Small tables with named rows and columns. After each table, cells are looked up by row and column.

mot =
|  | nevimos | zuta | gitomu | lat | bitu | gitu |
|---|---|---|---|---|---|---|
| zefe | 107 | 950 | 228 | 107 | 107 | 124 |
| felovil | 109 | 103 | 858 | 253 | 115 | 92 |
| nav | 277 | 122 | 108 | 102 | 940 | 103 |
| teb | 103 | 103 | 102 | 142 | 666 | 103 |
| votemes | 106 | 93 | 119 | 560 | 158 | 721 |
| migat | 109 | 122 | 558 | 618 | 103 | 162 |
| zun | 126 | 102 | 240 | 749 | 114 | 369 |
| domuf | 109 | 792 | 566 | 107 | 86 | 115 |
| gam | 104 | 103 | 511 | 657 | 103 | 197 |
| valodu | 103 | 99 | 104 | 234 | 372 | 971 |
| led | 148 | 107 | 103 | 121 | 768 | 652 |
| folomu | 103 | 104 | 113 | 465 | 176 | 843 |

felovil, gitu => 92
zun, nevimos => 126
led, zuta => 107
gam, zuta => 103
folomu, lat => 465
valodu, zuta => 99
domuf, gitomu => 566
zefe, zuta => 950
zun, lat => 749
gam, gitomu => 511
votemes, lat => 560
Row with the largest lat: zun

bif.tsv
	bel	zifu	zetel	nisidu	suvuf
vunivi	183	91	154	91	181
mul	109	182	111	187	188
bufim	119	204	194	143	124
fusosom	200	106	158	100	192
nepud	112	102	116	100	184
sido	73	220	179	171	91
fip	158	212	225	131	101
vaf	143	223	60	108	190
zos	63	183	94	237	131
bosolal	99	43	245	169	79
dakim	103	206	198	125	150
lozotis	109	73	126	68	160
tisume	142	91	49	240	122
sif	111	198	80	142	218

nisidu of sif = 142
bel of bosolal = 99
suvuf of nepud = 184
zifu of sido = 220
zifu of vaf = 223
suvuf of zos = 131
suvuf of fusosom = 192
zetel of lozotis = 126
nisidu of vaf = 108
bel of sif = 111
bel of lozotis = 109
bel of bufim = 119
nisidu of dakim = 125
suvuf of sido = 91
suvuf of vunivi = 181

vav =
           tiv   rili  gumevar    lag
zolavib   0.24   0.64     0.47   0.46
govozes  -0.75   0.67    -0.58   0.06
ses       0.20   0.57    -0.10  -0.25
vomikos  -0.31  -0.59    -0.50  -0.32
gel      -0.92  -0.83    -0.03  -0.12

What is the lag of vomikos in vav?
-0.32
What is the gumevar of vomikos in vav?
-0.50
What is the rili of zolavib in vav?
0.64
What is the tiv of vomikos in vav?
-0.31
What is the rili of govozes in vav?
0.67
What is the rili of vomikos in vav?
-0.59
What is the rili of ses in vav?
0.57
What is the tiv of govozes in vav?
-0.75
What is the gumevar of gel in vav?
-0.03
Row with the largest rili: govozes

vake =
fields: kurod, gud
lebege: [756, 590]
tem: [-529, 996]
fesu: [-615, 965]

What is the kurod of lebege in vake?
756
What is the gud of lebege in vake?
590
What is the kurod of fesu in vake?
-615
What is the kurod of tem in vake?
-529
What is the gud of fesu in vake?
965
What is the gud of tem in vake?
996
Which row has the largest kurod? lebege

bulad:
	mekemal	rekomep	numit	selif	pekozu	mev	nonab	ruf
nep	151	139	141	197	163	147	123	181
divilir	177	88	109	136	182	122	104	28
rufudez	94	122	55	118	86	69	114	173
miz	79	122	163	111	173	87	180	135
tufiz	198	188	86	91	136	112	178	150
lotove	198	172	64	93	106	93	185	164
gapatem	152	120	81	121	106	164	72	76
rugopul	130	125	136	148	145	123	131	156
lafa	122	177	155	178	89	186	206	131
kek	81	201	137	124	118	181	22	33

kek, rekomep -> 201
gapatem, ruf -> 76
rugopul, nonab -> 131
rufudez, ruf -> 173
kek, mekemal -> 81
nep, numit -> 141
nep, rekomep -> 139
divilir, nonab -> 104
divilir, ruf -> 28
kek, mev -> 181
gapatem, pekozu -> 106
miz, rekomep -> 122
rugopul, numit -> 136
tufiz, pekozu -> 136

